Below is a small trained network, with its code and all its weights. Each question gives an input and a class and asks what happens when units are switched off, that is, made to give their printed mean instead of their output.

import numpy as np


def w(rows, s, z=0):
    codes = np.array(rows[::2]) - 128.0
    scale = np.full(codes.shape[1], s)
    scale[-1] = z or s
    return codes * scale


def f(y):
    return y / 2 * (1 + np.tanh(0.7978845608 * (y + 0.044715 * y**3)))


def log_softmax(a):
    a = a - a.max(-1, keepdims=True)
    return a - np.log(np.exp(a).sum(-1, keepdims=True))


def net(x, mask):
    res = np.array(x, float).reshape(1, 7) / 4 @ E
    y = f(res @ A[0][:, :-1].T + A[0][:, -1])
    res = res + np.where(mask, y, B[0][:, -1]) @ B[0][:, :-1]
    return log_softmax(res[-1] @ U[:, :-1].T + U[:, -1])


A, B = {}, {}
E = w([
[63,129,64,128,155,66,119,101,246,155],'x0',
[120,104,151,130,139,127,133,129,129,128],'x1',
[115,113,85,173,125,132,182,249,137,163],'x2',
[107,114,138,129,138,127,145,121,114,132],'x3',
[118,103,150,130,140,127,136,126,127,132],'x4',
[151,138,106,122,118,137,135,129,146,106],'x5',
[134,130,134,124,135,136,138,126,132,138],'x6',
],0.015)
A[0] = w([
[148,129,149,130,124,134,104,46,130,120,242],'neuron 1',
[163,142,151,117,117,144,144,147,64,113,255],'neuron 2',
[111,123,112,126,113,118,159,140,152,138,93],'neuron 3',
[99,145,129,122,130,114,121,7,184,128,154],'neuron 4',
[173,126,137,132,121,151,135,228,50,128,172],'neuron 5',
[185,132,182,114,104,159,117,53,47,98,182],'neuron 6',
[87,138,94,140,128,116,156,236,170,157,105],'neuron 7',
[125,121,140,153,125,159,164,214,99,105,95],'neuron 8',
],0.018,0.0083)
B[0] = w([
[105,101,155,134,119,131,83,39,103,64,203],'neuron 1',
[122,94,172,149,39,253,109,87,204,33,221],'neuron 2',
[86,112,132,153,171,96,171,134,89,192,152],'neuron 3',
[151,149,151,57,85,93,130,61,152,166,204],'neuron 4',
[143,147,158,91,66,181,136,141,99,199,240],'neuron 5',
[119,145,82,178,225,159,124,146,80,70,254],'neuron 6',
[120,137,98,159,143,131,105,181,217,108,226],'neuron 7',
[158,101,135,114,105,83,169,192,92,128,199],'neuron 8',
],0.022,0.03)
U = w([
[148,120,165,175,113,178,115,83,78,39,239],'0',
[178,114,177,160,2,170,205,224,127,148,168],'1',
[187,106,104,140,153,111,191,108,68,127,26],'2',
[127,124,100,145,174,142,128,140,87,155,7],'3',
[155,144,148,175,147,77,207,134,65,132,5],'4',
[180,135,145,142,188,77,152,145,105,107,31],'5',
[126,151,145,43,116,30,118,23,143,148,253],'6',
[85,138,68,179,155,66,159,202,249,187,144],'7',
],0.0088,0.0037)

Each question gives the input, the list of numbers given to net, and the class t.
The units are the neurons (one row each of A and B). Each row of codes is followed by its name. A weight is (code - 128) times the scale printed after its matrix; where a second scale follows, it is the last column's (A, B and U).
mask holds one flag per neuron, in row order. A switched-off neuron (its flag False) gives its mean, the last column of its row in B, instead of its output. The means were averaged over made-up inputs and are rounded, as every weight is.
A unit's drop is (log p(t) with every unit on - log p(t) with that unit switched off) / (log p(t) with every unit on - log p(t) with every unit switched off).
The circuit of an input: a set's keep is (log p(t) with only the set's units on - log p(t) with every unit switched off) / (log p(t) with every unit on - log p(t) with every unit switched off). Starting from all 8 units, units are removed one at a time, each time the one whose removal leaves the highest keep (on an exact tie, the one counted first), for as long as the keep stays at least 0.8.
units of the circuit, in order: the units of the circuit, biggest drop first
most important unit: the unit with the biggest drop
k most important neurons: the k neurons with the biggest drops, biggest first
drop of u: that unit's drop, to one decimal
input [1,4,-1,6,3,-8,7], class 6: 2 most important neurons => [neuron 2; neuron 6]
input [1,-8,-5,-2,-3,0,-1], class 6: units of the circuit, in order => [neuron 4]
input [0,-6,6,3,8,5,8], class 1: 3 most important neurons => [neuron 6; neuron 8; neuron 5]
input [0,3,1,-4,3,-3,7], class 1: 2 most important neurons => [neuron 6; neuron 1]
input [-1,-2,1,3,-2,4,-8], class 1: 2 most important neurons => [neuron 6; neuron 1]
input [0,-2,6,1,8,8,-6], class 1: 3 most important neurons => [neuron 6; neuron 8; neuron 5]
input [1,-3,2,-1,1,4,-1], class 7: 2 most important neurons => [neuron 2; neuron 5]
input [8,3,0,-4,-6,-7,3], class 6: 2 most important neurons => [neuron 4; neuron 6]
input [1,-4,-8,-5,-2,-6,4], class 6: 2 most important neurons => [neuron 4; neuron 2]
input [1,3,4,2,0,6,-1], class 7: 2 most important neurons => [neuron 2; neuron 7]
input [-4,5,1,5,-5,-8,-8], class 1: 2 most important neurons => [neuron 1; neuron 5]
input [8,-1,-1,-5,6,7,-3], class 6: drop of neuron 4 => 0.2
input [-7,0,2,1,7,-6,8], class 1: drop of neuron 5 => 0.9
input [1,1,2,0,2,7,0], class 7: drop of neuron 5 => 0.2
input [4,-1,1,-7,5,3,5], class 7: most important unit => neuron 1
